Below is a small trained network, with its code and all its weights. Each question gives an input and a target symbol and asks what happens when units are switched off, that is, made to give their printed mean instead of their output.

import numpy as np


def w(rows, s, z=0):
    codes = np.array(rows[::2]) - 128.0
    scale = np.full(codes.shape[1], s)
    scale[-1] = z or s
    return codes * scale


def f(y):
    return np.maximum(y, 0)


def softmax(a):
    e = np.exp(a - a.max(-1, keepdims=True))
    return e / e.sum(-1, keepdims=True)


def log_softmax(a):
    a = a - a.max(-1, keepdims=True)
    return a - np.log(np.exp(a).sum(-1, keepdims=True))


def net(x, mask):
    ids = ['αβγδηθλμξπστφω'.index(c) for c in x.split()]
    T = len(ids)
    res = E[ids] + P[:T]
    u = 0
    for l in range(2):
        r = res
        for j in range(2):
            rows = slice(3 * j, 3 * j + 3)
            q, k, v = (r @ M[l][rows].T for M in (Q, K, V))
            z = softmax(np.where(np.tri(T) > 0, q @ k.T / 3**0.5, -1e9)) @ v
            o = O[l][rows]
            res = res + np.where(mask[u + j], z, o[:, -1]) @ o[:, :-1]
        u += 2
        y = f(res @ A[l][:, :-1].T + A[l][:, -1])
        res = res + np.where(mask[u : u + 8], y, B[l][:, -1]) @ B[l][:, :-1]
        u += 8
    return log_softmax(res[-1] @ U[:, :-1].T + U[:, -1])


Q, K, V, O, A, B = {}, {}, {}, {}, {}, {}
E = w([
[149,174,146,106],'α',
[138,182,144,117],'β',
[153,174,145,107],'γ',
[147,178,145,112],'δ',
[155,182,145,104],'η',
[119,58,86,213],'θ',
[152,193,148,132],'λ',
[136,199,130,121],'μ',
[148,210,100,133],'ξ',
[152,164,137,85],'π',
[169,178,216,164],'σ',
[7,189,120,98],'τ',
[67,157,97,49],'φ',
[49,189,194,129],'ω',
],0.018)
P = w([
[154,198,121,160],'0',
[207,169,130,114],'1',
[196,155,144,102],'2',
[187,152,161,88],'3',
[175,141,180,78],'4',
[165,128,197,65],'5',
[149,122,214,56],'6',
[134,108,236,39],'7',
[113,114,254,42],'8',
[81,120,252,34],'9',
],0.009)
Q[0] = w([
[105,172,142,62],'L0H1',
[130,150,92,171],'L0H1',
[117,137,168,96],'L0H1',
[126,106,77,226],'L0H2',
[156,148,195,75],'L0H2',
[84,6,59,182],'L0H2',
],0.016)
K[0] = w([
[125,92,108,161],'L0H1',
[73,165,127,92],'L0H1',
[107,72,164,136],'L0H1',
[181,134,64,150],'L0H2',
[90,123,164,85],'L0H2',
[150,150,26,250],'L0H2',
],0.015)
V[0] = w([
[121,102,176,113],'L0H1',
[135,243,148,72],'L0H1',
[106,158,172,37],'L0H1',
[255,101,210,220],'L0H2',
[161,160,96,202],'L0H2',
[217,142,217,190],'L0H2',
],0.0084)
O[0] = w([
[112,55,179,190,121],'L0H1',
[98,81,155,14,238],'L0H1',
[132,37,150,106,168],'L0H1',
[102,198,231,191,1],'L0H2',
[111,181,154,153,50],'L0H2',
[107,100,254,127,99],'L0H2',
],0.0086,0.0072)
A[0] = w([
[196,150,86,208,97],'L0N1',
[190,199,192,63,1],'L0N2',
[244,113,125,118,76],'L0N3',
[107,96,71,90,74],'L0N4',
[130,52,134,129,91],'L0N5',
[255,112,135,140,183],'L0N6',
[87,125,83,144,230],'L0N7',
[102,32,142,199,61],'L0N8',
],0.0093,0.0079)
B[0] = w([
[160,44,215,150,152],'L0N1',
[169,102,81,115,200],'L0N2',
[52,214,82,109,173],'L0N3',
[76,144,111,164,254],'L0N4',
[160,235,110,154,176],'L0N5',
[1,151,100,116,203],'L0N6',
[150,162,248,117,201],'L0N7',
[91,195,159,227,136],'L0N8',
],0.0075,0.0092)
Q[1] = w([
[181,119,101,134],'L1H1',
[120,143,129,79],'L1H1',
[114,253,108,49],'L1H1',
[101,77,83,36],'L1H2',
[207,164,181,155],'L1H2',
[152,99,160,45],'L1H2',
],0.012)
K[1] = w([
[114,174,133,116],'L1H1',
[89,61,176,155],'L1H1',
[38,8,99,169],'L1H1',
[106,44,153,81],'L1H2',
[150,205,175,179],'L1H2',
[148,39,170,105],'L1H2',
],0.013)
V[1] = w([
[155,162,145,122],'L1H1',
[135,160,100,191],'L1H1',
[162,114,153,147],'L1H1',
[98,152,128,135],'L1H2',
[7,94,142,163],'L1H2',
[133,122,81,155],'L1H2',
],0.016)
O[1] = w([
[162,131,137,97,120],'L1H1',
[163,180,141,109,8],'L1H1',
[129,109,141,82,72],'L1H1',
[71,138,150,169,142],'L1H2',
[123,249,161,129,137],'L1H2',
[111,111,77,135,68],'L1H2',
],0.014,0.016)
A[1] = w([
[129,181,166,122,128],'L1N1',
[164,46,103,133,108],'L1N2',
[218,140,164,70,96],'L1N3',
[108,68,179,168,164],'L1N4',
[180,81,110,174,54],'L1N5',
[162,126,176,169,100],'L1N6',
[246,101,117,147,58],'L1N7',
[109,144,49,51,2],'L1N8',
],0.012,0.0073)
B[1] = w([
[165,92,59,90,205],'L1N1',
[137,196,80,157,199],'L1N2',
[162,105,163,179,197],'L1N3',
[162,169,77,116,237],'L1N4',
[72,95,67,147,131],'L1N5',
[84,81,126,118,165],'L1N6',
[85,244,144,252,132],'L1N7',
[143,104,210,182,252],'L1N8',
],0.013,0.011)
U = w([
[118,120,135,130,90],'α',
[116,111,136,125,66],'β',
[124,107,134,135,47],'γ',
[114,135,144,122,253],'δ',
[125,142,124,134,116],'η',
[112,111,144,126,59],'θ',
[157,165,180,155,67],'λ',
[126,111,111,142,65],'μ',
[122,162,99,168,73],'ξ',
[129,58,32,83,170],'π',
[132,49,141,88,148],'σ',
[67,199,192,159,167],'τ',
[81,17,121,160,159],'φ',
[55,102,162,2,196],'ω',
],0.0096,0.0038)

Each question gives the input, a string of symbols that net reads in full, and the target symbol t.
The units are the heads (3 rows each of Q, K, V and O) and the neurons (one row each of A and B). Each row of codes is followed by its name. A weight is (code - 128) times the scale printed after its matrix; where a second scale follows, it is the last column's (O, A, B and U).
mask holds one flag per unit, layer by layer, with each layer's heads first. A switched-off unit (its flag False) gives its mean, the last column of its rows in O or B, instead of its output. The means were averaged over made-up inputs and are rounded, as every weight is.
A unit's drop is (log p(t) with every unit on - log p(t) with that unit switched off) / (log p(t) with every unit on - log p(t) with every unit switched off).
unit that matters most: the unit with the biggest drop
top k neurons in layer l: the k neurons of layer l with the biggest drops, biggest first
heads that matter: for each layer, one digit per head in row order, 1 if its drop is at least 0.15 and else 0, layers parted by /
input φ φ δ ξ ξ π σ, target σ: top 3 neurons in layer 0	L0N4, L0N2, L0N3
input π π η σ λ μ ω γ π γ, target π: heads that matter	00 / 10
input τ π η, target τ: unit that matters most	L0N3
input η σ γ π φ δ, target φ: top 3 neurons in layer 0	L0N6, L0N4, L0N3
input α η π τ η, target τ: heads that matter	01 / 01
input φ π η τ τ η τ, target τ: heads that matter	01 / 11
input α τ λ φ γ, target φ: heads that matter	01 / 01
input φ σ η ω φ φ μ, target φ: heads that matter	01 / 10
input η τ α π π π, target π: heads that matter	11 / 11
input θ σ π, target λ: top 2 neurons in layer 1	L1N3, L1N7
input θ π τ φ ω φ, target λ: heads that matter	11 / 10
input π η β σ, target σ: top 3 neurons in layer 1	L1N6, L1N1, L1N3
input τ ω τ, target ω: heads that matter	10 / 01
input π φ π, target φ: unit that matters most	L1N8
input μ φ μ, target φ: top 2 neurons in layer 0	L0N6, L0N4
input φ α β τ τ μ τ α, target τ: top 3 neurons in layer 0	L0N4, L0N3, L0N2
input π γ λ η π ω π π ξ, target π: heads that matter	11 / 10
input γ δ β δ φ π τ π π π, target π: top 3 neurons in layer 1	L1N8, L1N3, L1N4
input φ γ π λ η π φ ω π, target ω: heads that matter	00 / 11
input π ω π π τ θ φ, target τ: heads that matter	11 / 01
input τ η φ φ η π β, target π: top 2 neurons in layer 1	L1N8, L1N3
input γ τ μ β, target τ: unit that matters most	L0N4
input π η γ, target π: top 3 neurons in layer 0	L0N2, L0N4, L0N7
input β τ ω π π τ τ σ π, target τ: heads that matter	01 / 11
